In the rows, zero is written as 128.
Each row is followed by its class.
[ 98  77 133 144 135 133 106 149  99 132 114 130 187 141 126 104 127 146
 158 184 142 149 136 139 150 153 102 120 123 120  71 108 111 168 138 163
 101 165 153 139  88 147] | Naf
[ 62 193 149 127 186 116 109 167  85 168 108 160 147 135 181 101 173 147
 189 180 115 133 128 120  91 137 149  95  65 117  67  92 107 137 130 134
 169 147 159  78  77  75] | rolu
[159 110 122 123 121 112 151 135 156 112 141 148 129 113 129 112 128  90
 133 139 116 146 145 113 151 102 144 127 128 126 118 150 106 143 115 148
 116 156 112 162 153 170] | Boro
[ 91  49  95 131  36 105 125 115 115 124 122 112 171  79  78  82  86 142
 142 157 134 134 112 137 158 147 106 151 148 141 113 107 127 179 162 128
 100 123 152  90 147 178] | movig
[120 106 136 134 121 133 148 150 101 116 160 147 165 126 147 116 131  80
 159 131 122 130 121 108 186 141 135 163 131 154 113 140 114 172 155 152
 105 131 139 112 124 167] | purok
[151 171 111 116 124  90 155 159 145 147 122 143  99 117 150 104 112 100
 155 126 131 118 114 113 113 124 147 129 113 126 105 114  94 128 124 120
 133 124 119  88 114 129] | movig
[124 156 138 132 177 134 114 137 119 139 125 136 110 146 146 126 150 128
 135 141 133 131 131 139  96 117 137  97 109 119 117 112 125 119 108 136
 146 165 128 132 111 108] | rolu
[160 129 134 127 129 112 130 112 171 120 126 138 118 144 120 139 136 102
  95 111 113 129 139 117 107 113 179 139 125 130 146 134 112  98 107 140
 147 129 112 142 128 133] | purok
[170 190 147 114 174 107  96 118 164 157  81 122  83 145 132 136 161 149
 122 118  73 132 162 140  56  93 188  90  87  89 152 110 126  46  86 121
 189 117 110 150 110  85] | Boro
[186 128 124 124 156 159 113 134  99 138 109 100  99 159 136 135 130 132
 136 112 149 142 128 158 150 144 123 125 140 121 137 115 136 133 134 119
 117 138 135 145 114 137] | nimis
[121  66  71 143 116 130 124 166  88 126 147 150 111 141 114  99 105 117
 155 164 186 154 171 166 154 136  65  99 140 111  51 109 116 202 139 129
  66 236 153 113  83 145] | mel
[130 181 171 122 199 116 105 134 125 160 107 144 126 149 155 148 193 137
 145 128  51 135 153  97  78 104 186  94  81 108 128 135 133  88  94 125
 190 142 129 147 107  80] | Boro
[138 120 154 141 191 135 136 146 108 120 179 166 119 168 144 179 194  92
 120 112  93 114 133  88 117 109 153 111 116 138 121 159 150 123 108 130
 143 194 142 140 104 113] | purok
[106 160 149 134 141 156  79 105  96 155  81 107 121 150 137 148 131 175
 131  97  94 120 147 141  86 132 149 119 116 121 145 123 163 112 132  92
 162  97 145 111 104  39] | mel
[120 147 122 117 112 109 148 127 111 145 122 135 154  99 138 102 128 135
 142 134 124 120  82 121 161 137 143 155 111 125 147 114 117 133 153 131
 139  82 150 112 152 144] | riv
[212 127 119 122 148 140 137 124 162 123 112 110  93 152 126 139 129 113
 108 105 147 147 127 149 134 122 151 129 135 123 148 127 108 112 112 132
 122 145 111 172 129 151] | nimis
[ 96 128 131 135 161 120 104 126 124 153 119 152 114 150 102 156 187 165
 113 138  82 131 142 113  58 105 149  72  99 104 105 118 157 106  95 117
 177 184 159 118  88  90] | laso
[138  78 104 134  96 153  97 106 123 118 105  90 119 126  96  94  82 140
 119 136 177 149 144 203 134 121  93 118 165 125 129  98 134 147 133 144
  91 155 124 140 132 153] | rolu
[108 148 157 128 160 131  93 144  60 152 118 126 165 150 152 135 172 139
 168 149 114 126 125 122 147 159 145 141  91 122 124  96 130 134 148 132
 155 101 162  82 105 121] | purok
[168 151 113 130 150 109 142 155 158 116 119 133 119 130 129 116 108 111
 133 165 164 129 118 131 134 153 144 126 114 101 112  97  83 108 109 148
 123 114 115 137 117 169] | Naf
[143 176 108 134 119 144  80 144 127 170  79 126  49 152 137  91  80 149
 135  89 123 111 171 180  53 129 135  80 135 101  77  94 145 103 130  94
 139 112 100 102  43  51] | Naf
[ 81  75 126 148 158 138 144 152 105 117 187 179 138 140 136 126 174 106
 134 151 123 134 138 108 121 101 104  85 129 147  75 161 145 181 119 145
 109 252 146 153 113 124] | rolu
[163 169 135 120  98 165  69 108  84 172  57  59 119 133 145 101  85 171
 151  80 131 136 132 185 129 151 136 160 132 108 156  92 142 101 158 113
 136  42  97 100 104  92] | Nazuv
[187 137 198 129 139 173 113 115 126 160  94  88 141 159 189 146 114 115
 142  39 101 135 129 110 136  98 166 165 165 170 147 173 148 143 133 134
 123 115  99 153 100  58] | movig
[123 121 138 132 147 132 111 126  98 125 140 128 133 143 115 148 159 126
 129 132 107 118 129 129 128 140 146 128 115 124 142 112 147 116 131 127
 145 124 150 110 119 138] | purok
[130 119 117 136 131 136 110 130 127 131 114 122 117 131 128 101 113 127
 132 140 163 143 144 165 120 120 116 109 132 124 108 107 120 144 122 142
 115 161 121 134 120 131] | rolu
[175  60  60 123  79 102 143 119 150 113 126 122 118 103  73  77  81 128
 109 163 199 141 112 188 168 128  85 133 148  99 133  88 101 146 138 150
  78 157 139 140 150 216] | riv
[166 168 132 125 152 100 129 123 175 164  96 145 118 132 147 111 135 127
 109 109 119 138 129 126  98  99 179 120 101 111 122 111  93  94 104 138
 158 138 118 143 105 100] | riv
[209 131 147 117  86 151 131 111 153 141  76  66 113 132 151  99  59 110
 137  44 161 130 117 150 159 113 143 189 171 153 167 138 116 130 146 129
  99  60  84 145 152 121] | movig
[130  80 120 121 109 122 137 114 120 104 140 124 145 105  87 123 133 126
 126 154 114 137 128 123 156 121 124 131 133 117 153 136 139 138 128 138
 120 134 137 154 176 190] | Boro
[157 193 143 121 126 138 108 127 107 162  82  99 123 128 158 110 119 144
 152 106 117 132 121 143 114 140 158 151  99 107 136 105 114  92 143 120
 156  64 105  98 108 101] | Nazuv
[130 168 143 126 132 158  99 120 109 150  92 103 102 134 153 111 108 138
 143 100 139 126 131 161 110 130 141 125 132 129 135 111 141 123 134 121
 140  98 112 116 117  86] | rolu
[177  89  96 141 117 148 110 133  98 123 139 101 108 138 113 112 101 122
 126 125 172 148 139 172 153 130  89 131 149 112 120 120 129 139 136 133
  84 167 108 142 117 168] | Nazuv
[107 115 154 138 133 147 134 120 134 107 143 134 154 130 127 156 142 135
 114 121  92 109 101  84 129 135 156 136 133 142 144 167 149 119 127 130
 143 103 128 164 138 119] | Naf
[ 89  98 148 146 110 161 128 112  90 121 176 141 146 123 124 157 173 143
 115  89  47 111 108  83 113 108 142 132 132 152 151 199 189 124 149 104
 149 140 132 147 135  90] | Nazuv
[134 125 126 130 140 102 150 151 130 136 147 147 119 128 129 127 140 107
 140 136 120 123 117  99 112 117 136 116 118 130 104 131 120 141 119 127
 129 174 138 108 111 131] | movig
[161 195 143 129 165 141 115 120 152 129 111 112  79 138 156 141 121 116
 112  99 137 117 115 139  98 119 167 120 126 130 165 126 126  88 104 117
 155  95  99 138 144  98] | rolu
[130 144 147 131 124 136 147 128 153 106 127 132 149 115 144 133 113 115
 131 125 109 115 100  95 143 141 165 152 129 140 137 148 113 114 130 138
 136  73 117 153 140 137] | Naf
[118 150 114 127 111 100 167 147 181 125 130 176 131 105 154  76 111  85
 138 146 143 141 132 118 114 104 156 125 113 138  81 127  69 149 119 159
 123 161 109 127 126 139] | rolu
[206 124 121 124 118 135 160 122 148 119 135 119 110 118 141 120  91  92
 108  85 170 128  96 132 186 112 133 163 157 136 162 144 116 136 133 140
  97 112 105 161 162 162] | riv
[133 110 173 130  97 165 122  78 144 122 100  86 171 123 117 165 137 153
  97  68  80 129  92  97 138 105 184 174 156 156 201 173 164 115 128 125
 160  61 121 163 173 111] | laso
[148 150 102 124 102 127 129 140  97 138 119 112 122 108 131  95 105 128
 159 137 139 132 115 151 146 149 121 149 110 106 123  99 108 120 153 128
 121  89 116  90 121 160] | Nazuv
[168 148 148 130 132 142 101 121 131 154 103  97  85 149 142 141 110 129
 122  66 113 120 134 127  94 110 149 124 149 139 140 138 151 113 120 104
 141 125 108 124 106  73] | movig
[176 162 117 124  77 130 135 106 201 105 100 121  60 120 116 129  70 120
  78  77 109 103 127 128  73 104 180 130 149 121 145 155 131  65 108 105
 151  66  76 160 133  94] | Naf
[163 120 106 138 149 122 103 130 135 128  96 117 114 151 117 124 108 137
 122 152 179 156 158 169 120 130 120 113 118  98 112  94  95 133 107 132
 113 167 134 133 104 127] | mel
[ 79  97 105 130 113 117 149 139 123 127 151 171 141 117 106 120 168 135
 128 154  88 130 122  95 115 141 141 110 107 133  99 141 134 156 142 117
 145 175 164 126 121 140] | nimis
[ 52  92 137 139 110 137 147 134  89 112 159 142 195  96 141 102 140 121
 162 160 121 129  91 109 177 138 113 148 128 165 123 147 131 190 165 151
 111 132 156 126 163 157] | rolu
[141 179 200 127 156 157 104 128  79 145 111 110 173 146 184 169 160 122
 160  97  80 120 107  94 157 151 191 183 110 152 172 149 145 124 148 132
 171  48 132 103 113  82] | purok
[ 84 125 133 132 106 148 117 124  81 126 113 121 166 117 134 121 111 148
 155 130 125 126 116 119 159 156 124 157 124 137 136 134 136 168 162 112
 125  89 153 102 137 109] | mel
[162 205 126 127 153 110 142 124 155 115 103 118 105 115 137 154 115 121
 125 135 133 117 102 121 121 143 178 147  95 111 177 106  92  83 113 111
 162  55 127 106 152 127] | mel
[ 94  92 114 138 118 138 106 168  62 147 158 171 121 154 137 104 138 108
 160 123 120 125 164 132 134 136  98 104 134 134  57 129 154 186 151 120
 108 200 146  91  69 107] | purok
[ 99 177 125 127 124 122 113 110 106 129 100 115 126 108 116 143 118 163
 138 143 108 110 102 128 113 163 156 138  96 111 174 100 133 103 141  94
 170  42 157  83 150 108] | mel
[143 177 114 111 112 118 105 153  84 163  61  84 137 110 151  92 100 151
 192 171 169 142 102 174 170 165 127 139 108 105 103  44 100 147 154 133
 132  53 144  41 102 160] | laso
[127  60 102 139 115 122 124 123 107 123 145 131 162 127  97 108 146 144
 128 166 134 154 131 146 134 117 105 126 119 110 105 121 118 138 133 147
 106 191 143 145 121 170] | Nazuv
[172 168 146 122 120 150 112 150 122 152  67  94 133 143 177  86  72 127
 169 114 160 137 131 157 154 149 138 155 134 123 103 105  95 132 146 146
 112  58 100 122  91 110] | Naf
[108 146 125 137 157 130 117 148 100 147 122 158 113 152 151 132 147 138
 146 128 114 128 152 124  98 122 129 100 106 120  95 135 133 146 126 108
 139 168 148 113  87  66] | mel
[126  97 103 127 116 122  99 113 137 137  87 109 132 132 104  82 106 153
 128 165 175 159 155 201 107 118 111 105 131 108 106  77 107 133 118 154
 111 166 132 136 116 142] | rolu
[101  78  57 125  69  96 114 150  98 145 125 133  94 110  69  77  89 144
 150 171 163 124 150 174 102 143  69  91 139  99  73  72 139 166 146 109
  97 180 155  66 101 164] | movig
[141  85 138 138 133 116 157 132 146 114 168 143 137 128 131 147 145  95
 118 119 109 129 110  79 132 101 143 134 140 155 120 173 127 152 115 137
 115 188 131 153 136 139] | movig
[143 160 141 119  75 145 121 127 120 164  84 115 157 116 176  77 101 129
 169  85 101 146 132 142 138 123 157 174 121 140 110 136 102 136 164 135
 131  75  96 112  99  90] | Nazuv
[ 76  57 138 128  79 126 143  98 120 110 151 124 198  96 109 136 137 139
 135 127  73 117  79  81 150 117 137 165 143 170 154 170 148 163 154 134
 124 121 155 136 168 151] | movig
[ 72  41 103 143  80 122 146 116  97 103 174 149 189  92  82 113 156 145
 129 169  94 136 107 114 146 127 107 137 120 132 119 147 140 155 155 141
 114 172 157 135 146 185] | Nazuv
[176 155 143 139 156 144 134 134 144 118 120 123 119 145 167 146 108  98
 126  98 148 139 130 118 149 119 155 151 130 139 139 152 101 138 118 130
 117 127 110 151 128 108] | mel
[198 169 139 110 108 131 144 116 177 132  95 124  84 119 145 110  93  91
 121  69 106 130 148 124 122  95 177 144 144 128 154 153 116 104 116 125
 137  88  75 158 152 121] | Boro
[177 105  71 138 147 132 152 170 122 101 173 138  62 133 130 103  94  68
 137 156 220 135 136 172 160 122  75  98 154 119  85 110 106 170 116 143
  62 219 110 138 126 197] | rolu
[ 84  82 147 136  76 141 141  98 135 110 132 125 187  99 105 139 142 143
 110 115  86 130  93  79 154 119 156 161 139 160 160 172 153 153 142 133
 145  94 142 142 172 145] | laso
[143 142 114 131 143 126 145 147 132 119 145 141 100 123 140 113 112  95
 136 148 169 128 120 139 132 124 124 115 128 126 114 118 112 142 121 142
 114 155 116 126 136 153] | rolu
[136 103  84 137 163 123 103 132  73 109 135 108 114 138  88 145 125 156
 133 191 191 129 116 168 145 169  87 111 106  82 143  79 130 136 122 112
 110 141 170 109 142 172] | mel
[121 116 128 139 151 109 170 110 167  75 161 156 139 120 101 180 159 117
  83 151 115 120  97  76 121 122 160 135 107 130 175 165 118 112 100 127
 149 144 145 162 179 148] | mel
[201 148  91 128 107 133 127 160 159 131  98 124  70 141 144  79  41  97
 132 111 188 130 150 173 129 128 118 123 160 113  88 112  90 134 127 135
  88 113  76 135  88 135] | Naf
[115 130  84 111  71 103 126 151 110 140 110 142 114  88 108  62  86 120
 171 160 133 135 152 150 148 144 109 122 121 103  96  94 113 157 152 124
 116 111 128  90 135 171] | Boro
[162 186 167 126 152 144 124 112 158 140  95 109 112 138 146 165 146 132
 112  80  86 123 108 100 101 104 193 137 117 131 169 143 136  83 103 120
 180  72 111 135 133  93] | laso
[ 62  57 127 138 102 119 114  99 117 105 165 156 161 131  67 156 178 146
  87 138  67 114 125 100  98 125 143 117 125 137 146 152 173 128 126 121
 157 166 162 135 143 130] | purok
[180 135 151 132  99 147 170 124 162 113 142 133 148 113 176 114 111  79
 129  68 104 140 113  98 164  99 174 185 146 164 137 190 104 135 140 147
 112 114  76 175 143 138] | Nazuv
[179 165 124 121  87 136 117 122 153 164  78 116 104 128 154  77  90 122
 141  77 113 147 158 163  97 102 162 143 125 119 103 120  99 104 137 128
 133 105  79 120  84  91] | Nazuv
[ 96  97  95 139 141 118 119 176  72 142 148 153 130 131 111 114 149 134
 164 187 159 140 130 128 148 146  82  91 110 102  65  93 131 178 131 133
 112 195 171  83  96 170] | laso
[156 120  98 123  92 122 151 155 113 120 130 122 135 103 127  99  89 103
 158 149 179 138  96 135 194 145 112 156 139 125 118 110 102 173 145 142
  96  99 132  98 147 201] | laso
[102  79 107 131  34 146 145 118 107 120 150 134 158  90 115  81  98 128
 138 102 112 127 112 122 163 132 118 167 151 147 123 161 144 166 178 121
 102 107 114 122 148 148] | Nazuv
[142 137 119 139 191 112 126 152 133 119 143 144 106 151 120 150 154 132
 122 179 131 119 121 119  99 140 134  84 102  94 105 106 117  91  93 134
 141 160 142 143 101 144] | Naf
